Below is a small trained network, with its code and all its weights. Each question gives an input and a class and asks what happens when units are switched off, that is, made to give their printed mean instead of their output.

import numpy as np


def w(rows, s, z=0):
    codes = np.array(rows[::2]) - 128.0
    scale = np.full(codes.shape[1], s)
    scale[-1] = z or s
    return codes * scale


def f(y):
    return y / 2 * (1 + np.tanh(0.7978845608 * (y + 0.044715 * y**3)))


def log_softmax(a):
    a = a - a.max(-1, keepdims=True)
    return a - np.log(np.exp(a).sum(-1, keepdims=True))


def net(x, mask):
    res = np.array(x, float).reshape(1, 6) / 4 @ E
    y = f(res @ A[0][:, :-1].T + A[0][:, -1])
    res = res + np.where(mask, y, B[0][:, -1]) @ B[0][:, :-1]
    return log_softmax(res[-1] @ U[:, :-1].T + U[:, -1])


A, B = {}, {}
E = w([
[149,103,137,124,110,119,134,128,126,127,132,115],'x0',
[136,117,134,129,127,122,127,131,133,129,128,129],'x1',
[139,115,132,119,132,130,128,135,121,127,132,135],'x2',
[57,7,85,203,108,54,95,56,200,65,225,251],'x3',
[152,118,144,123,123,118,147,130,131,120,130,133],'x4',
[96,189,220,126,25,159,23,228,151,99,219,119],'x5',
],0.013)
A[0] = w([
[116,135,217,151,89,127,85,214,152,112,214,95,98],'N1',
[120,124,114,103,117,151,153,149,87,129,137,176,13],'N2',
[93,198,196,110,44,129,38,210,139,101,187,110,106],'N3',
[172,222,171,71,148,187,175,219,88,176,78,40,137],'N4',
[129,117,99,116,132,165,154,155,180,124,130,114,32],'N5',
[89,84,109,183,91,103,98,116,185,83,215,220,128],'N6',
[107,190,218,126,71,170,81,216,134,119,189,130,96],'N7',
[159,200,154,125,125,144,125,206,99,194,82,73,116],'N8',
[104,128,129,132,140,113,157,143,183,97,105,136,15],'N9',
[158,108,164,100,113,143,86,153,173,113,139,133,53],'N10',
[154,156,124,131,108,119,108,90,135,190,176,140,63],'N11',
[146,101,72,155,187,134,195,85,107,99,103,99,86],'N12',
[105,168,166,157,86,149,38,171,138,147,185,98,91],'N13',
[107,62,94,216,100,98,74,94,209,121,230,220,140],'N14',
[117,181,190,69,147,132,123,203,114,132,75,50,111],'N15',
[138,87,72,106,146,102,195,63,103,159,54,131,61],'N16',
[183,206,158,59,127,176,96,204,80,142,28,8,134],'N17',
[128,132,127,163,111,76,133,141,80,161,159,119,20],'N18',
[140,168,202,130,73,186,80,216,130,135,194,89,98],'N19',
[130,164,154,84,136,173,129,162,81,134,142,67,87],'N20',
[139,124,155,158,69,136,31,192,160,102,181,106,92],'N21',
[80,83,90,209,99,53,83,95,215,64,222,216,142],'N22',
[83,87,133,214,90,82,87,97,173,93,192,192,133],'N23',
[143,181,209,120,116,199,150,202,75,166,79,18,133],'N24',
[151,95,30,112,242,128,239,55,82,181,25,155,91],'N25',
[158,105,120,102,142,117,157,123,131,63,100,135,6],'N26',
[103,132,116,155,100,117,143,126,96,97,129,129,67],'N27',
],0.011,0.013)
B[0] = w([
[200,57,83,168,210,59,172,62,115,64,57,65,194],'N1',
[117,128,123,56,134,143,122,121,108,99,101,122,125],'N2',
[192,45,91,167,208,46,216,63,79,78,39,69,216],'N3',
[62,187,167,78,63,169,72,166,193,180,173,214,249],'N4',
[82,92,204,56,132,123,142,162,108,107,131,122,124],'N5',
[128,173,161,106,88,148,83,189,174,162,181,190,207],'N6',
[170,85,113,180,172,52,177,98,78,77,75,55,206],'N7',
[131,172,95,76,113,153,131,142,108,170,161,191,205],'N8',
[64,131,159,125,113,91,128,121,133,147,158,133,127],'N9',
[114,133,141,98,148,115,162,146,115,101,103,123,141],'N10',
[156,152,57,154,132,149,114,130,172,169,100,109,126],'N11',
[158,123,213,220,164,81,104,143,134,107,61,73,179],'N12',
[175,83,81,195,169,50,179,66,74,66,96,68,184],'N13',
[110,138,155,67,56,196,71,189,188,209,176,175,224],'N14',
[116,163,133,128,101,161,113,116,151,142,151,158,201],'N15',
[176,47,123,158,169,71,190,96,71,66,86,73,189],'N16',
[46,161,137,57,16,221,62,198,177,202,196,215,252],'N17',
[73,130,154,96,120,136,95,118,139,160,129,126,125],'N18',
[139,62,100,189,164,66,163,109,106,84,61,61,204],'N19',
[153,132,162,185,113,145,77,100,165,135,113,146,175],'N20',
[167,79,141,176,180,73,170,53,122,73,96,58,184],'N21',
[66,208,160,48,72,192,70,172,162,203,186,198,232],'N22',
[95,155,158,109,88,187,103,151,127,156,166,158,203],'N23',
[92,157,150,77,49,150,66,193,167,170,186,177,233],'N24',
[207,38,55,217,220,1,211,32,58,22,32,16,245],'N25',
[165,111,101,164,136,121,111,119,127,101,116,154,131],'N26',
[150,147,22,145,106,136,70,125,156,190,134,95,127],'N27',
],0.0098,0.037)
U = w([
[108,149,156,119,98,215,126,163,112,134,201,205,254],'0',
[149,83,156,167,215,58,139,128,91,109,82,2,2],'1',
],0.0097,0.0049)

Each question gives the input, the list of numbers given to net, and the class t.
The units are the neurons (one row each of A and B). Each row of codes is followed by its name. A weight is (code - 128) times the scale printed after its matrix; where a second scale follows, it is the last column's (A, B and U).
mask holds one flag per neuron, in row order. A switched-off neuron (its flag False) gives its mean, the last column of its row in B, instead of its output. The means were averaged over made-up inputs and are rounded, as every weight is.
A unit's drop is (log p(t) with every unit on - log p(t) with that unit switched off) / (log p(t) with every unit on - log p(t) with every unit switched off).
most important unit: the unit with the biggest drop
top k neurons: the k neurons with the biggest drops, biggest first
drop of u: that unit's drop, to one decimal
input [5,-8,6,-5,-6,-5], class 0: top neuron	(N17)
input [-3,6,-4,0,-7,-1], class 1: top 2 neurons	(N17 N4)
input [4,-8,3,-6,7,8], class 1: top 4 neurons	(N3 N7 N19 N1)
input [-5,-4,-1,-2,5,3], class 1: top 2 neurons	(N22 N14)
input [4,2,4,-5,0,-5], class 0: top 4 neurons	(N17 N4 N3 N7)
input [4,-2,1,-5,-8,-5], class 0: top 3 neurons	(N17 N4 N3)
input [-8,-1,-6,-8,-8,-7], class 0: top 2 neurons	(N17 N4)
input [-7,-4,-3,-5,2,-5], class 0: top 4 neurons	(N17 N4 N3 N7)
input [-4,8,3,3,7,-4], class 1: top 3 neurons	(N17 N4 N25)
input [1,-3,7,-1,2,2], class 1: top 2 neurons	(N22 N14)
input [1,-4,-4,-5,-1,-5], class 0: top 3 neurons	(N17 N4 N3)
input [0,-7,2,5,6,-7], class 1: drop of N25	5.7
input [-7,-8,7,-6,-2,-6], class 0: drop of N3	3.3
input [5,5,-8,-8,6,-5], class 0: drop of N10	0.0
input [-4,-7,-8,-5,6,7], class 1: most important unit	N3
